Below are the code and all the weights of a small trained network. Each question names an input and a target symbol and asks about switching units off, where a switched-off unit gives its printed mean instead of its output.

import numpy as np


def w(rows, s, z=0):
    codes = np.array(rows[::2]) - 128.0
    scale = np.full(codes.shape[1], s)
    scale[-1] = z or s
    return codes * scale


def f(y):
    return np.maximum(y, 0)


def softmax(a):
    e = np.exp(a - a.max(-1, keepdims=True))
    return e / e.sum(-1, keepdims=True)


def log_softmax(a):
    a = a - a.max(-1, keepdims=True)
    return a - np.log(np.exp(a).sum(-1, keepdims=True))


def net(x, mask):
    ids = ['ΓΔΘΠΨΩαβεζηλμξτφ'.index(c) for c in x.split()]
    T = len(ids)
    res = E[ids] + P[:T]
    u = 0
    for l in range(2):
        q, k, v = (res @ M[l].T for M in (Q, K, V))
        z = softmax(np.where(np.tri(T) > 0, q @ k.T / 3**0.5, -1e9)) @ v
        res = res + np.where(mask[u], z, O[l][:, -1]) @ O[l][:, :-1]
        u += 1
        y = f(res @ A[l][:, :-1].T + A[l][:, -1])
        res = res + np.where(mask[u : u + 12], y, B[l][:, -1]) @ B[l][:, :-1]
        u += 12
    return log_softmax(res[-1] @ U[:, :-1].T + U[:, -1])


Q, K, V, O, A, B = {}, {}, {}, {}, {}, {}
E = w([
[90,98,103,136,65],'Γ',
[194,254,31,175,65],'Δ',
[119,124,107,134,183],'Θ',
[149,149,158,100,123],'Π',
[75,118,103,133,111],'Ψ',
[110,196,149,170,152],'Ω',
[213,109,147,166,163],'α',
[84,186,145,92,115],'β',
[116,72,87,148,100],'ε',
[185,114,141,164,102],'ζ',
[163,85,106,92,97],'η',
[111,123,140,174,118],'λ',
[77,163,93,119,154],'μ',
[122,102,69,80,131],'ξ',
[109,113,166,129,60],'τ',
[189,126,110,86,166],'φ',
],0.015)
P = w([
[59,33,211,2,156],'0',
[72,72,142,112,117],'1',
[81,77,137,92,103],'2',
[91,112,113,102,102],'3',
[100,115,108,101,93],'4',
[102,129,96,121,87],'5',
[125,139,94,108,88],'6',
[122,132,86,146,70],'7',
[123,149,79,135,83],'8',
[120,149,67,136,71],'9',
[136,151,74,143,76],'10',
[134,162,78,159,75],'11',
[147,170,51,149,63],'12',
[143,167,52,166,66],'13',
],0.0028)
Q[0] = w([
[129,124,121,114,144],'L0H1',
[100,178,71,126,4],'L0H1',
[139,117,185,98,203],'L0H1',
],0.013)
K[0] = w([
[119,125,169,140,125],'L0H1',
[140,196,51,139,62],'L0H1',
[86,7,194,168,203],'L0H1',
],0.011)
V[0] = w([
[178,179,123,130,185],'L0H1',
[254,152,69,155,40],'L0H1',
[161,240,20,178,85],'L0H1',
],0.005)
O[0] = w([
[147,183,123,101,156,112],'L0H1',
[140,186,68,125,99,237],'L0H1',
[174,254,115,217,100,254],'L0H1',
],0.0075,0.0024)
A[0] = w([
[121,156,190,115,255,254],'L0N1',
[167,109,195,71,95,159],'L0N2',
[78,41,133,143,76,57],'L0N3',
[62,120,111,80,118,82],'L0N4',
[124,34,61,87,104,79],'L0N5',
[81,159,77,104,108,159],'L0N6',
[70,156,74,91,116,152],'L0N7',
[54,114,160,77,73,49],'L0N8',
[204,47,101,81,239,133],'L0N9',
[41,142,82,60,170,98],'L0N10',
[120,148,112,194,119,149],'L0N11',
[105,148,147,200,121,163],'L0N12',
],0.0089,0.0037)
B[0] = w([
[80,182,148,89,217,206],'L0N1',
[154,84,197,81,135,181],'L0N2',
[59,146,91,145,44,181],'L0N3',
[184,145,157,220,140,160],'L0N4',
[142,140,2,132,114,190],'L0N5',
[153,106,166,152,146,239],'L0N6',
[137,94,177,188,156,219],'L0N7',
[151,207,174,185,67,160],'L0N8',
[175,153,98,89,189,196],'L0N9',
[135,80,178,189,209,172],'L0N10',
[137,129,147,68,132,254],'L0N11',
[118,102,121,57,139,242],'L0N12',
],0.0085,0.0037)
Q[1] = w([
[49,2,209,33,203],'L1H1',
[122,196,110,149,114],'L1H1',
[146,19,126,159,56],'L1H1',
],0.0075)
K[1] = w([
[173,165,2,186,27],'L1H1',
[129,143,167,96,154],'L1H1',
[98,33,129,169,68],'L1H1',
],0.0076)
V[1] = w([
[86,185,78,197,172],'L1H1',
[124,3,126,135,149],'L1H1',
[81,144,61,56,134],'L1H1',
],0.0062)
O[1] = w([
[89,112,41,253,121,153],'L1H1',
[102,29,150,85,238,254],'L1H1',
[41,150,23,87,96,100],'L1H1',
],0.0049,0.00046)
A[1] = w([
[23,97,200,114,155,206],'L1N1',
[141,194,137,156,55,122],'L1N2',
[108,118,41,141,17,93],'L1N3',
[46,12,73,175,169,252],'L1N4',
[106,176,163,230,86,90],'L1N5',
[142,64,172,166,175,195],'L1N6',
[2,158,175,177,109,174],'L1N7',
[175,156,33,67,202,158],'L1N8',
[139,68,171,159,167,189],'L1N9',
[88,62,192,188,119,188],'L1N10',
[120,27,178,38,79,227],'L1N11',
[156,130,158,68,179,107],'L1N12',
],0.0084,0.0031)
B[1] = w([
[102,239,122,74,116,223],'L1N1',
[122,62,141,109,191,221],'L1N2',
[9,146,179,160,155,207],'L1N3',
[146,183,1,163,154,253],'L1N4',
[153,13,143,133,126,211],'L1N5',
[181,125,150,158,170,203],'L1N6',
[128,108,147,149,28,220],'L1N7',
[46,65,169,111,80,253],'L1N8',
[184,141,141,164,137,196],'L1N9',
[188,165,150,159,36,203],'L1N10',
[210,128,57,58,124,218],'L1N11',
[80,90,166,165,135,192],'L1N12',
],0.0077,0.0051)
U = w([
[61,147,78,141,125,36],'Γ',
[125,89,160,110,47,79],'Δ',
[161,87,79,157,179,158],'Θ',
[164,179,134,52,159,254],'Π',
[170,122,107,194,92,99],'Ψ',
[127,147,199,158,113,192],'Ω',
[152,218,70,87,85,201],'α',
[98,98,160,156,126,147],'β',
[130,77,68,72,98,142],'ε',
[58,78,144,170,82,50],'ζ',
[254,89,121,124,128,68],'η',
[36,207,152,98,115,49],'λ',
[65,70,152,98,131,132],'μ',
[88,154,122,133,205,152],'ξ',
[154,49,175,159,185,142],'τ',
[162,208,120,166,185,50],'φ',
],0.0088,0.0029)

Each question gives the input, a string of symbols that net reads in full, and the target symbol t.
The units are the heads (3 rows each of Q, K, V and O) and the neurons (one row each of A and B). Each row of codes is followed by its name. A weight is (code - 128) times the scale printed after its matrix; where a second scale follows, it is the last column's (O, A, B and U).
mask holds one flag per unit, layer by layer, with each layer's heads first. A switched-off unit (its flag False) gives its mean, the last column of its rows in O or B, instead of its output. The means were averaged over made-up inputs and are rounded, as every weight is.
A unit's drop is (log p(t) with every unit on - log p(t) with that unit switched off) / (log p(t) with every unit on - log p(t) with every unit switched off).
most important unit: the unit with the biggest drop
top k neurons: the k neurons with the biggest drops, biggest first
k most important neurons of layer l: the k neurons of layer l with the biggest drops, biggest first
drop when u is switched off: that unit's drop, to one decimal
input Θ Π β Π Π β η, target ε: top 4 neurons => (L1N11; L0N2; L0N5; L1N8)
input Ψ ξ λ λ Θ η Ψ ξ ε φ, target μ: most important unit => L1N8
input Ω ζ Ω ξ λ μ Ψ ζ λ ε, target Γ: 3 most important neurons of layer 0 => (L0N5; L0N3; L0N2)
input Γ μ β ζ μ Ω Ψ Ω τ, target Δ: 2 most important neurons of layer 1 => (L1N4; L1N7)
input Ψ ζ τ, target Δ: top 2 neurons => (L0N8; L0N3)
input Ψ ξ ξ η, target ε: top 2 neurons => (L0N5; L1N11)
input Π Ω Ω Ω Π λ η λ ξ Γ, target ζ: 2 most important neurons of layer 0 => (L0N3; L0N1)
input Γ λ μ ζ β φ Ψ λ λ Θ Π Γ ξ, target Θ: 2 most important neurons of layer 1 => (L1N4; L1N1)
input β λ λ Ψ, target Ψ: 2 most important neurons of layer 0 => (L0N10; L0N4)
input λ λ Γ, target ζ: top 3 neurons => (L0N3; L1N3; L0N8)
input Π λ Ω ζ, target η: 4 most important neurons of layer 1 => (L1N11; L1N3; L1N8; L1N1)
input ζ λ Π ζ φ, target μ: top 2 neurons => (L1N8; L0N9)
input Π η λ ξ, target Θ: top 3 neurons => (L0N10; L1N4; L0N5)
input λ τ Π, target Π: most important neuron of layer 0 => (L0N2)
input Ψ β Θ ζ ζ η λ φ λ ξ Ψ μ, target φ: top 2 neurons => (L0N10; L0N7)
input ε μ μ ζ, target η: 2 most important neurons of layer 1 => (L1N11; L1N3)
input μ λ λ λ λ Ψ λ Θ, target ξ: 2 most important neurons of layer 0 => (L0N1; L0N9)
input β β ξ Π Ψ ξ λ φ μ α, target τ: 2 most important neurons of layer 0 => (L0N3; L0N5)
input η μ φ λ λ, target α: drop when L1H1 is switched off => 0.1
input β Π ε, target Γ: most important unit => L1N3
input β α Ψ ξ ζ Ψ φ Ψ Ψ μ, target φ: drop when L1N2 is switched off => 0.0
input Π φ ξ Π Π Ψ η Ψ β, target Ω: drop when L1N4 is switched off => 0.2
input τ ξ λ Π Ω, target λ: drop when L0H1 is switched off => 0.4
